Below is a small trained network, with its code and all its weights. Each question gives an input and a class and asks what happens when units are switched off, that is, made to give their printed mean instead of their output.

import numpy as np


def w(rows, s, z=0):
    codes = np.array(rows[::2]) - 128.0
    scale = np.full(codes.shape[1], s)
    scale[-1] = z or s
    return codes * scale


def f(y):
    return y / 2 * (1 + np.tanh(0.7978845608 * (y + 0.044715 * y**3)))


def log_softmax(a):
    a = a - a.max(-1, keepdims=True)
    return a - np.log(np.exp(a).sum(-1, keepdims=True))


def net(x, mask):
    res = np.array(x, float).reshape(1, 8) / 4 @ E
    y = f(res @ A[0][:, :-1].T + A[0][:, -1])
    res = res + np.where(mask, y, B[0][:, -1]) @ B[0][:, :-1]
    return log_softmax(res[-1] @ U[:, :-1].T + U[:, -1])


A, B = {}, {}
E = w([
[127,137,129,150,135],'x0',
[116,120,125,144,138],'x1',
[27,238,27,92,44],'x2',
[131,145,130,149,132],'x3',
[139,149,129,147,133],'x4',
[83,114,114,254,157],'x5',
[125,148,129,188,137],'x6',
[46,131,238,88,169],'x7',
],0.0055)
A[0] = w([
[149,114,82,118,109,183],'neuron 0',
[55,153,195,114,188,156],'neuron 1',
[79,179,144,112,82,65],'neuron 2',
[81,88,150,223,132,187],'neuron 3',
[196,164,26,120,170,115],'neuron 4',
[22,147,255,129,109,126],'neuron 5',
[193,102,193,154,120,43],'neuron 6',
[66,183,96,169,88,50],'neuron 7',
[208,88,154,144,173,24],'neuron 8',
[221,120,59,180,99,155],'neuron 9',
[57,90,81,199,129,134],'neuron 10',
[73,183,70,99,109,99],'neuron 11',
[218,118,159,67,138,81],'neuron 12',
[175,130,196,133,164,68],'neuron 13',
[109,133,142,148,75,99],'neuron 14',
[119,111,95,187,158,255],'neuron 15',
[144,98,159,180,142,52],'neuron 16',
[109,126,117,171,156,230],'neuron 17',
[164,68,156,136,126,80],'neuron 18',
[164,171,161,159,89,212],'neuron 19',
[93,181,101,110,112,156],'neuron 20',
[110,74,88,55,120,204],'neuron 21',
[72,160,62,94,127,112],'neuron 22',
[173,18,150,128,135,113],'neuron 23',
[211,139,128,133,53,252],'neuron 24',
[140,118,106,67,122,231],'neuron 25',
[117,172,123,60,90,93],'neuron 26',
[67,175,93,116,112,65],'neuron 27',
],0.009,0.0028)
B[0] = w([
[100,158,167,161,92,180],'neuron 0',
[141,141,103,69,46,221],'neuron 1',
[166,72,85,160,137,169],'neuron 2',
[142,164,124,88,150,233],'neuron 3',
[147,144,132,127,88,207],'neuron 4',
[183,111,92,76,16,252],'neuron 5',
[102,32,79,177,165,181],'neuron 6',
[142,104,87,164,153,211],'neuron 7',
[94,73,77,209,136,200],'neuron 8',
[39,181,83,82,52,247],'neuron 9',
[253,147,139,132,151,206],'neuron 10',
[128,56,130,201,168,235],'neuron 11',
[178,97,153,154,164,203],'neuron 12',
[93,65,71,166,107,183],'neuron 13',
[198,69,111,161,184,129],'neuron 14',
[157,224,123,39,119,228],'neuron 15',
[205,104,101,193,114,155],'neuron 16',
[157,212,149,38,103,198],'neuron 17',
[83,76,128,196,113,170],'neuron 18',
[104,167,139,133,168,173],'neuron 19',
[122,110,181,249,161,206],'neuron 20',
[160,177,159,130,171,197],'neuron 21',
[143,55,150,242,166,216],'neuron 22',
[85,109,137,180,107,232],'neuron 23',
[101,187,170,85,118,236],'neuron 24',
[137,178,146,146,150,206],'neuron 25',
[193,76,121,137,172,186],'neuron 26',
[150,25,119,199,154,194],'neuron 27',
],0.0051,0.0037)
U = w([
[170,81,107,188,185,5],'0',
[250,163,123,93,139,193],'1',
[108,177,164,119,123,234],'2',
[146,147,92,78,2,65],'3',
[106,183,182,125,144,148],'4',
[126,146,90,76,157,118],'5',
],0.01,0.0029)

Each question gives the input, the list of numbers given to net, and the class t.
The units are the neurons (one row each of A and B). Each row of codes is followed by its name. A weight is (code - 128) times the scale printed after its matrix; where a second scale follows, it is the last column's (A, B and U).
mask holds one flag per neuron, in row order. A switched-off neuron (its flag False) gives its mean, the last column of its row in B, instead of its output. The means were averaged over made-up inputs and are rounded, as every weight is.
A unit's drop is (log p(t) with every unit on - log p(t) with that unit switched off) / (log p(t) with every unit on - log p(t) with every unit switched off).
The circuit of an input: a set's keep is (log p(t) with only the set's units on - log p(t) with every unit switched off) / (log p(t) with every unit on - log p(t) with every unit switched off). Starting from the 12 units with the biggest drops (on a tie, the unit counted first), units are removed one at a time, each time the one whose removal leaves the highest keep (on an exact tie, the one counted first), for as long as the keep stays at least 0.8.
units of the circuit, in order: the units of the circuit, biggest drop first
unit that matters most: the unit with the biggest drop
top k neurons: the k neurons with the biggest drops, biggest first
drop of u: that unit's drop, to one decimal
input [-7,0,5,6,-7,-7,0,3], class 1: units of the circuit, in order : neuron 26; neuron 9
input [3,2,-2,7,-7,7,5,-6], class 1: units of the circuit, in order : neuron 10; neuron 15
input [-1,-7,-2,6,-3,1,-5,6], class 3: top 2 neurons : neuron 5; neuron 1
input [-4,-3,-2,-8,-8,8,6,0], class 1: unit that matters most : neuron 10
input [-3,-1,-6,1,5,-5,-2,8], class 3: units of the circuit, in order : neuron 5; neuron 1
input [2,-1,-2,-1,4,-7,-1,8], class 3: units of the circuit, in order : neuron 5; neuron 1
input [3,-2,1,-6,-5,-5,-7,-2], class 4: top 2 neurons : neuron 5; neuron 10
input [0,4,7,-1,6,8,-8,4], class 1: top 2 neurons : neuron 10; neuron 5
input [-2,4,3,-6,-6,6,-3,4], class 1: top 2 neurons : neuron 10; neuron 9
input [8,-7,3,-7,-7,8,-6,3], class 1: top 2 neurons : neuron 10; neuron 9
input [5,-5,8,7,0,2,-2,-8], class 0: drop of neuron 6 : 0.0
input [-3,3,7,1,-3,-6,-2,1], class 0: drop of neuron 11 : 0.1
input [1,6,3,1,-1,-2,3,8], class 3: drop of neuron 1 : 0.3
input [6,-8,-5,-6,-2,-5,2,-5], class 4: drop of neuron 5 : 0.2
input [4,-6,-8,2,2,-4,-5,6], class 0: top neuron : neuron 6
